Below is a small trained network, with its code and all its weights. Each question gives an input and a class and asks what happens when units are switched off, that is, made to give their printed mean instead of their output.

import numpy as np


def w(rows, s, z=0):
    codes = np.array(rows[::2]) - 128.0
    scale = np.full(codes.shape[1], s)
    scale[-1] = z or s
    return codes * scale


def norm(h):
    return h / np.sqrt((h * h).mean(-1, keepdims=True) + 1e-5)


def f(y):
    return y / 2 * (1 + np.tanh(0.7978845608 * (y + 0.044715 * y**3)))


def log_softmax(a):
    a = a - a.max(-1, keepdims=True)
    return a - np.log(np.exp(a).sum(-1, keepdims=True))


def net(x, mask):
    res = np.array(x, float).reshape(1, 7) / 4 @ E
    u = 0
    for l in range(4):
        y = f(norm(res) @ A[l][:, :-1].T + A[l][:, -1])
        res = res + np.where(mask[u : u + 4], y, B[l][:, -1]) @ B[l][:, :-1]
        u += 4
    return log_softmax(norm(res)[-1] @ U[:, :-1].T + U[:, -1])


A, B = {}, {}
E = w([
[82,97,64,68,71,80,129],'x0',
[73,159,170,219,164,61,2],'x1',
[126,163,189,115,86,115,145],'x2',
[186,106,117,150,115,107,153],'x3',
[30,104,195,28,126,204,47],'x4',
[229,64,85,164,97,93,124],'x5',
[114,155,179,142,88,76,136],'x6',
],0.0097)
A[0] = w([
[38,163,198,33,107,146,164,46],'0.n1',
[128,115,113,144,141,235,163,1],'0.n2',
[157,80,180,139,153,255,175,36],'0.n3',
[161,129,96,188,195,103,110,16],'0.n4',
],0.0099,0.0077)
B[0] = w([
[27,150,216,94,40,186,211,253],'0.n1',
[207,151,214,127,142,153,91,133],'0.n2',
[245,212,147,34,181,113,70,187],'0.n3',
[98,190,141,79,95,142,154,149],'0.n4',
],0.012,0.004)
A[1] = w([
[120,173,237,148,98,145,106,40],'1.n1',
[212,119,92,143,71,87,210,18],'1.n2',
[28,104,122,153,89,117,142,20],'1.n3',
[92,157,203,203,117,96,1,2],'1.n4',
],0.0086,0.0063)
B[1] = w([
[92,61,130,111,133,121,116,192],'1.n1',
[192,103,87,166,86,95,189,251],'1.n2',
[163,122,126,80,168,116,142,158],'1.n3',
[126,59,165,116,197,7,97,254],'1.n4',
],0.016,0.0032)
A[2] = w([
[166,121,110,167,31,82,162,82],'2.n1',
[120,29,91,93,185,106,137,58],'2.n2',
[121,49,59,97,96,162,85,48],'2.n3',
[106,166,124,255,177,104,118,2],'2.n4',
],0.0098,0.0061)
B[2] = w([
[120,27,157,108,213,142,237,252],'2.n1',
[116,108,66,185,122,115,2,160],'2.n2',
[69,146,4,72,80,195,72,141],'2.n3',
[47,205,120,201,148,180,157,165],'2.n4',
],0.0082,0.0042)
A[3] = w([
[175,140,66,190,142,111,182,71],'3.n1',
[254,109,48,22,182,189,112,138],'3.n2',
[142,135,219,194,86,57,81,31],'3.n3',
[206,56,110,193,60,85,200,1],'3.n4',
],0.0086,0.0081)
B[3] = w([
[151,105,131,64,136,155,219,189],'3.n1',
[205,205,180,202,78,129,48,253],'3.n2',
[114,22,94,131,123,165,36,148],'3.n3',
[197,86,1,45,76,64,229,211],'3.n4',
],0.0091,0.0055)
U = w([
[249,179,189,75,136,212,70,255],'0',
[80,202,98,211,185,144,157,27],'1',
[77,43,171,179,203,20,52,79],'2',
[200,58,51,145,87,87,235,116],'3',
[95,89,14,155,24,200,42,61],'4',
[22,129,211,11,79,206,157,252],'5',
],0.02,0.0068)

Each question gives the input, the list of numbers given to net, and the class t.
The units are the neurons (one row each of A and B). Each row of codes is followed by its name. A weight is (code - 128) times the scale printed after its matrix; where a second scale follows, it is the last column's (A, B and U).
mask holds one flag per neuron, layer by layer. A switched-off neuron (its flag False) gives its mean, the last column of its row in B, instead of its output. The means were averaged over made-up inputs and are rounded, as every weight is.
A unit's drop is (log p(t) with every unit on - log p(t) with that unit switched off) / (log p(t) with every unit on - log p(t) with every unit switched off).
The circuit of an input: a set's keep is (log p(t) with only the set's units on - log p(t) with every unit switched off) / (log p(t) with every unit on - log p(t) with every unit switched off). Starting from the 12 units with the biggest drops (on a tie, the unit counted first), units are removed one at a time, each time the one whose removal leaves the highest keep (on an exact tie, the one counted first), for as long as the keep stays at least 0.8.
circuit, biggest first: the units of the circuit, biggest drop first
top k neurons: the k neurons with the biggest drops, biggest first
top k neurons in layer l: the k neurons of layer l with the biggest drops, biggest first
drop of u: that unit's drop, to one decimal
input [-5,-7,2,-7,8,6,-5], class 0: circuit, biggest first -> (0.n3)
input [3,-4,1,-1,5,6,-5], class 4: top 3 neurons -> (2.n3, 2.n2, 0.n1)
input [-6,-7,2,8,-3,1,-7], class 0: top 2 neurons -> (0.n3, 3.n2)
input [-1,0,-2,-7,-5,0,-7], class 1: circuit, biggest first -> (1.n2, 3.n4)
input [-3,5,-8,-2,-2,-4,-5], class 1: top 2 neurons -> (2.n4, 0.n4)
input [3,7,0,3,8,-2,-1], class 2: top 2 neurons -> (1.n4, 0.n4)
input [8,5,-6,6,5,8,0], class 4: top 2 neurons -> (2.n3, 1.n4)
input [-6,5,4,0,-4,5,-2], class 2: top 2 neurons in layer 1 -> (1.n4, 1.n2)
input [-5,-7,2,1,3,-6,-5], class 0: top 2 neurons in layer 0 -> (0.n3, 0.n2)
input [0,-6,-4,2,1,-4,-8], class 0: drop of 0.n4 -> 0.0
input [-7,-7,-3,7,1,-7,8], class 0: drop of 0.n3 -> 3.8
input [8,-3,-3,1,2,5,-3], class 4: drop of 2.n3 -> 0.2
